Below is a small trained network, with its code and all its weights. Each question gives an input and a class and asks what happens when units are switched off, that is, made to give their printed mean instead of their output.

import numpy as np


def w(rows, s, z=0):
    codes = np.array(rows[::2]) - 128.0
    scale = np.full(codes.shape[1], s)
    scale[-1] = z or s
    return codes * scale


def norm(h):
    return h / np.sqrt((h * h).mean(-1, keepdims=True) + 1e-5)


def f(y):
    return y / 2 * (1 + np.tanh(0.7978845608 * (y + 0.044715 * y**3)))


def log_softmax(a):
    a = a - a.max(-1, keepdims=True)
    return a - np.log(np.exp(a).sum(-1, keepdims=True))


def net(x, mask):
    res = np.array(x, float).reshape(1, 4) / 4 @ E
    u = 0
    for l in range(2):
        y = f(norm(res) @ A[l][:, :-1].T + A[l][:, -1])
        res = res + np.where(mask[u : u + 5], y, B[l][:, -1]) @ B[l][:, :-1]
        u += 5
    return log_softmax(norm(res)[-1] @ U[:, :-1].T + U[:, -1])


A, B = {}, {}
E = w([
[171,112,152,99,174,99,43],'x0',
[152,71,152,81,189,118,206],'x1',
[140,159,56,2,93,137,134],'x2',
[97,194,102,135,210,118,123],'x3',
],0.011)
A[0] = w([
[39,155,117,134,61,224,219,36],'L0N0',
[106,80,128,151,180,121,242,110],'L0N1',
[112,215,118,126,200,157,154,4],'L0N2',
[112,164,66,212,126,131,255,7],'L0N3',
[144,240,116,168,210,82,161,38],'L0N4',
],0.0086,0.0047)
B[0] = w([
[201,122,111,107,138,69,58,240],'L0N0',
[133,95,201,84,141,140,140,254],'L0N1',
[5,26,97,188,48,153,117,157],'L0N2',
[191,121,128,160,195,138,40,204],'L0N3',
[76,43,90,137,103,136,94,200],'L0N4',
],0.014,0.0039)
A[1] = w([
[187,182,206,206,174,136,97,69],'L1N0',
[98,105,195,251,145,145,175,86],'L1N1',
[141,154,134,218,117,132,201,3],'L1N2',
[117,229,124,201,53,142,80,26],'L1N3',
[214,31,142,172,4,146,151,2],'L1N4',
],0.012,0.0057)
B[1] = w([
[161,149,104,88,119,115,113,223],'L1N0',
[117,175,69,79,74,144,144,254],'L1N1',
[193,118,97,150,132,100,149,129],'L1N2',
[125,79,250,85,171,146,186,224],'L1N3',
[60,125,76,170,174,142,92,248],'L1N4',
],0.02,0.0057)
U = w([
[22,96,69,144,154,173,91,180],'0',
[140,114,226,86,165,162,188,210],'1',
[146,235,55,39,53,153,157,109],'2',
[211,141,105,137,203,110,19,154],'3',
[135,122,110,146,133,105,96,192],'4',
[158,155,121,235,106,71,208,10],'5',
[169,155,124,253,117,84,238,1],'6',
[145,180,124,186,128,88,211,6],'7',
],0.015,0.0077)

Each question gives the input, the list of numbers given to net, and the class t.
The units are the neurons (one row each of A and B). Each row of codes is followed by its name. A weight is (code - 128) times the scale printed after its matrix; where a second scale follows, it is the last column's (A, B and U).
mask holds one flag per neuron, layer by layer. A switched-off neuron (its flag False) gives its mean, the last column of its row in B, instead of its output. The means were averaged over made-up inputs and are rounded, as every weight is.
A unit's drop is (log p(t) with every unit on - log p(t) with that unit switched off) / (log p(t) with every unit on - log p(t) with every unit switched off).
unit that matters most: the unit with the biggest drop
top k neurons: the k neurons with the biggest drops, biggest first
top k neurons in layer l: the k neurons of layer l with the biggest drops, biggest first
drop of u: that unit's drop, to one decimal
input [-8,-2,-5,3], class 3: top neuron in layer 0	(L0N3)
input [-8,5,1,-6], class 3: top 3 neurons in layer 0	(L0N0; L0N3; L0N2)
input [4,-4,1,-4], class 0: top 4 neurons	(L1N4; L0N3; L0N0; L1N0)
input [3,-7,7,0], class 1: top 3 neurons	(L1N3; L1N1; L0N0)
input [0,-5,-8,-6], class 2: top 3 neurons	(L1N1; L0N4; L1N0)
input [7,-5,-8,0], class 2: top 2 neurons	(L1N1; L1N0)
input [-5,6,3,8], class 0: top 2 neurons	(L0N2; L1N3)
input [-2,-4,-6,-2], class 2: top 2 neurons in layer 1	(L1N1; L1N0)
input [-3,-6,-5,-3], class 1: top 2 neurons	(L1N3; L0N1)
input [-8,7,-1,5], class 3: top 2 neurons	(L0N3; L0N0)
input [8,-2,-8,1], class 2: top 2 neurons in layer 1	(L1N1; L1N0)
input [-8,2,7,3], class 3: top 3 neurons	(L0N0; L0N3; L1N1)
input [-8,-7,-2,-6], class 3: top 4 neurons in layer 0	(L0N0; L0N3; L0N2; L0N4)
input [5,2,-6,7], class 0: unit that matters most	L0N4
input [7,-3,-7,-4], class 2: top 2 neurons	(L1N1; L0N0)
input [5,5,6,6], class 0: top 2 neurons in layer 0	(L0N2; L0N0)
input [1,5,3,-5], class 0: top 2 neurons	(L1N4; L1N3)
input [-2,-7,-8,-6], class 2: top 3 neurons in layer 0	(L0N4; L0N2; L0N0)
input [-6,5,2,-2], class 3: top 3 neurons	(L0N0; L0N3; L1N3)
input [6,-8,-1,3], class 1: top neuron	(L1N3)
input [7,-7,-2,2], class 1: top 3 neurons	(L1N3; L0N0; L0N3)
input [-4,-8,7,4], class 1: top 2 neurons in layer 1	(L1N3; L1N1)
input [3,-2,-7,3], class 2: drop of L1N1	0.4
input [-3,-4,2,-7], class 0: drop of L1N4	1.3
input [6,-8,-4,0], class 1: drop of L1N3	0.8
input [3,0,3,6], class 0: drop of L1N0	0.0
input [4,-3,-5,-7], class 0: unit that matters most	L1N4
